Below is a small trained network, with its code and all its weights. Each question gives an input and a target symbol and asks what happens when units are switched off, that is, made to give their printed mean instead of their output.

import numpy as np


def w(rows, s, z=0):
    codes = np.array(rows[::2]) - 128.0
    scale = np.full(codes.shape[1], s)
    scale[-1] = z or s
    return codes * scale


def f(y):
    return y / 2 * (1 + np.tanh(0.7978845608 * (y + 0.044715 * y**3)))


def softmax(a):
    e = np.exp(a - a.max(-1, keepdims=True))
    return e / e.sum(-1, keepdims=True)


def log_softmax(a):
    a = a - a.max(-1, keepdims=True)
    return a - np.log(np.exp(a).sum(-1, keepdims=True))


def net(x, mask):
    ids = ['ΓΘΞαεζημ'.index(c) for c in x.split()]
    T = len(ids)
    res = E[ids] + P[:T]
    r = res
    for j in range(2):
        rows = slice(2 * j, 2 * j + 2)
        q, k, v = (r @ M[0][rows].T for M in (Q, K, V))
        z = softmax(np.where(np.tri(T) > 0, q @ k.T / 2**0.5, -1e9)) @ v
        o = O[0][rows]
        res = res + np.where(mask[j], z, o[:, -1]) @ o[:, :-1]
    y = f(res @ A[0][:, :-1].T + A[0][:, -1])
    res = res + np.where(mask[2:26], y, B[0][:, -1]) @ B[0][:, :-1]
    return log_softmax(res[-1] @ U[:, :-1].T + U[:, -1])


Q, K, V, O, A, B = {}, {}, {}, {}, {}, {}
E = w([
[127,143,20,113,150,94,154,203],'Γ',
[81,57,117,102,161,80,55,134],'Θ',
[8,117,134,131,146,149,139,98],'Ξ',
[150,50,52,138,89,200,120,79],'α',
[179,188,161,164,136,135,108,83],'ε',
[139,167,58,80,106,62,85,146],'ζ',
[65,134,142,28,80,167,179,69],'η',
[146,144,96,140,208,165,254,161],'μ',
],0.0066)
P = w([
[103,57,104,245,85,35,252,54],'0',
[99,170,49,77,215,110,113,12],'1',
[93,175,68,114,189,155,91,99],'2',
[87,172,93,118,161,177,78,160],'3',
[93,167,117,104,141,178,76,203],'4',
[93,155,136,84,138,172,84,217],'5',
[93,141,148,57,127,162,100,238],'6',
[97,126,160,36,120,179,102,251],'7',
],0.0028)
Q[0] = w([
[115,98,167,177,103,136,112,104],'head 1',
[210,120,215,130,105,93,144,107],'head 1',
[1,120,142,89,121,136,140,129],'head 2',
[159,112,110,163,80,94,187,186],'head 2',
],0.029)
K[0] = w([
[131,136,151,131,153,119,116,49],'head 1',
[169,154,176,192,94,70,148,85],'head 1',
[134,101,86,68,149,58,78,251],'head 2',
[131,151,62,150,173,117,194,91],'head 2',
],0.027)
V[0] = w([
[175,175,167,119,119,163,77,118],'head 1',
[50,18,22,102,109,49,211,124],'head 1',
[132,150,112,122,189,199,231,163],'head 2',
[128,71,247,112,133,193,99,72],'head 2',
],0.015)
O[0] = w([
[127,117,137,104,102,155,115,180,61],'head 1',
[127,165,89,167,135,68,144,2,252],'head 1',
[171,86,153,64,90,61,87,124,111],'head 2',
[81,179,66,150,64,51,146,95,62],'head 2',
],0.0089,0.0029)
A[0] = w([
[174,159,146,96,149,121,113,164,243],'neuron 1',
[45,85,119,142,143,63,45,136,154],'neuron 2',
[126,126,110,131,160,136,208,154,129],'neuron 3',
[96,177,94,159,111,117,158,96,19],'neuron 4',
[130,126,129,81,78,121,150,115,46],'neuron 5',
[133,139,139,66,60,115,165,112,32],'neuron 6',
[137,89,134,153,140,90,153,83,30],'neuron 7',
[134,115,125,163,160,134,140,149,123],'neuron 8',
[65,156,137,141,126,167,181,141,57],'neuron 9',
[126,91,126,122,146,186,203,164,22],'neuron 10',
[114,59,131,124,102,155,132,254,2],'neuron 11',
[147,151,125,129,127,157,112,156,191],'neuron 12',
[132,127,127,131,125,129,126,129,121],'neuron 13',
[173,183,179,214,125,116,191,90,196],'neuron 14',
[158,68,58,138,72,185,102,98,134],'neuron 15',
[122,127,131,128,118,120,115,128,128],'neuron 16',
[104,89,197,110,118,140,92,89,14],'neuron 17',
[133,137,131,128,136,127,133,133,209],'neuron 18',
[124,120,127,121,122,131,128,125,45],'neuron 19',
[157,154,60,114,107,74,61,145,55],'neuron 20',
[139,95,107,129,104,146,114,119,110],'neuron 21',
[123,169,76,93,118,69,86,123,213],'neuron 22',
[106,149,82,113,145,129,210,169,85],'neuron 23',
[136,140,125,125,104,118,131,127,161],'neuron 24',
],0.017,0.0023)
B[0] = w([
[138,222,142,171,113,172,115,148,195],'neuron 1',
[51,79,50,109,116,92,65,172,174],'neuron 2',
[179,74,96,130,140,124,136,108,141],'neuron 3',
[107,162,226,114,127,94,59,129,239],'neuron 4',
[141,127,188,143,155,99,126,158,115],'neuron 5',
[160,130,212,147,172,111,115,181,120],'neuron 6',
[93,202,142,143,105,138,78,160,211],'neuron 7',
[156,124,162,123,134,129,154,181,138],'neuron 8',
[204,188,132,109,52,53,136,86,156],'neuron 9',
[119,99,48,146,152,131,166,139,137],'neuron 10',
[146,5,205,112,180,35,150,144,185],'neuron 11',
[122,202,123,137,135,168,118,136,165],'neuron 12',
[124,132,130,129,134,127,132,125,125],'neuron 13',
[165,46,70,101,135,149,199,117,253],'neuron 14',
[30,170,154,141,167,74,221,101,138],'neuron 15',
[113,132,110,120,141,125,128,133,124],'neuron 16',
[85,58,192,112,119,198,105,79,124],'neuron 17',
[152,130,119,151,129,141,120,125,149],'neuron 18',
[113,116,140,128,127,117,126,117,112],'neuron 19',
[163,88,155,95,113,154,189,56,139],'neuron 20',
[80,138,140,123,143,103,165,116,119],'neuron 21',
[184,80,73,159,147,157,181,178,208],'neuron 22',
[137,90,129,102,108,111,130,44,131],'neuron 23',
[139,134,127,131,166,133,130,146,130],'neuron 24',
],0.017,0.0058)
U = w([
[124,119,134,123,127,121,129,125,2],'Γ',
[78,90,91,122,126,97,81,165,152],'Θ',
[153,135,194,145,158,101,115,169,146],'Ξ',
[83,143,140,138,151,99,177,102,89],'α',
[187,48,66,126,152,153,191,112,196],'ε',
[106,93,161,105,125,170,106,94,81],'ζ',
[134,253,115,171,95,178,96,145,194],'η',
[147,135,149,87,91,87,119,78,83],'μ',
],0.0051,0.0032)

Each question gives the input, a string of symbols that net reads in full, and the target symbol t.
The units are the heads (2 rows each of Q, K, V and O) and the neurons (one row each of A and B). Each row of codes is followed by its name. A weight is (code - 128) times the scale printed after its matrix; where a second scale follows, it is the last column's (O, A, B and U).
mask holds one flag per unit, heads first, then neurons. A switched-off unit (its flag False) gives its mean, the last column of its rows in O or B, instead of its output. The means were averaged over made-up inputs and are rounded, as every weight is.
A unit's drop is (log p(t) with every unit on - log p(t) with that unit switched off) / (log p(t) with every unit on - log p(t) with every unit switched off).
The circuit of an input: a set's keep is (log p(t) with only the set's units on - log p(t) with every unit switched off) / (log p(t) with every unit on - log p(t) with every unit switched off). Starting from the 12 units with the biggest drops (on a tie, the unit counted first), units are removed one at a time, each time the one whose removal leaves the highest keep (on an exact tie, the one counted first), for as long as the keep stays at least 0.8.
circuit, biggest first: the units of the circuit, biggest drop first
unit that matters most: the unit with the biggest drop
top k neurons: the k neurons with the biggest drops, biggest first
heads that matter: for each layer, one digit per head in row order, 1 if its drop is at least 0.15 and else 0, layers parted by /
drop of u: that unit's drop, to one decimal
input ε Ξ ζ Ξ, target ε: top 2 neurons => neuron 4; neuron 10
input Θ μ ε ζ ε η ζ, target η: unit that matters most => head 2
input Ξ ε ζ ε ε ζ, target η: circuit, biggest first => neuron 14; neuron 11
input ε Γ Γ ζ Ξ, target ε: circuit, biggest first => head 2; neuron 10
input Γ ε ε μ η Ξ Ξ, target ζ: heads that matter => 01
input ε ε α, target α: heads that matter => 00
input Θ η Ξ ε Ξ Γ, target ε: top 2 neurons => neuron 22; neuron 4
input μ Θ ε ε ε η η, target μ: circuit, biggest first => head 2; neuron 9; neuron 23
input Γ Ξ ε μ Θ μ ε, target η: circuit, biggest first => head 1; neuron 1; neuron 14
input ε ε η, target Ξ: top 2 neurons => neuron 6; neuron 5
input ζ Ξ Ξ ζ μ μ μ η, target ε: top 3 neurons => neuron 10; neuron 4; neuron 7
input ε Ξ ε Γ Θ, target Θ: top 2 neurons => neuron 2; neuron 1
input Θ μ α Ξ ε η, target μ: top 2 neurons => neuron 9; neuron 4
input Ξ Ξ ε μ ε α ε, target Ξ: unit that matters most => head 1
input Ξ α ε ε ζ, target ε: top 4 neurons => neuron 22; neuron 20; neuron 7; neuron 4
input Ξ Ξ ε ε, target η: top 4 neurons => neuron 11; neuron 14; neuron 1; neuron 12
input μ Θ α Θ ζ, target ε: heads that matter => 10
input Ξ Θ Θ ε ε ε Θ μ, target ε: heads that matter => 00
input ε ε ε α η, target Ξ: top 3 neurons => neuron 6; neuron 5; neuron 14
input Ξ ζ Θ Ξ Θ μ, target ε: top neuron => neuron 4
input ε Γ μ Ξ η ζ Θ μ, target η: drop of head 1 => 1.1
input Ξ Ξ Θ ε, target ε: drop of neuron 7 => 0.1
input Γ ε Ξ ε μ ζ Θ μ, target η: drop of head 1 => 1.2
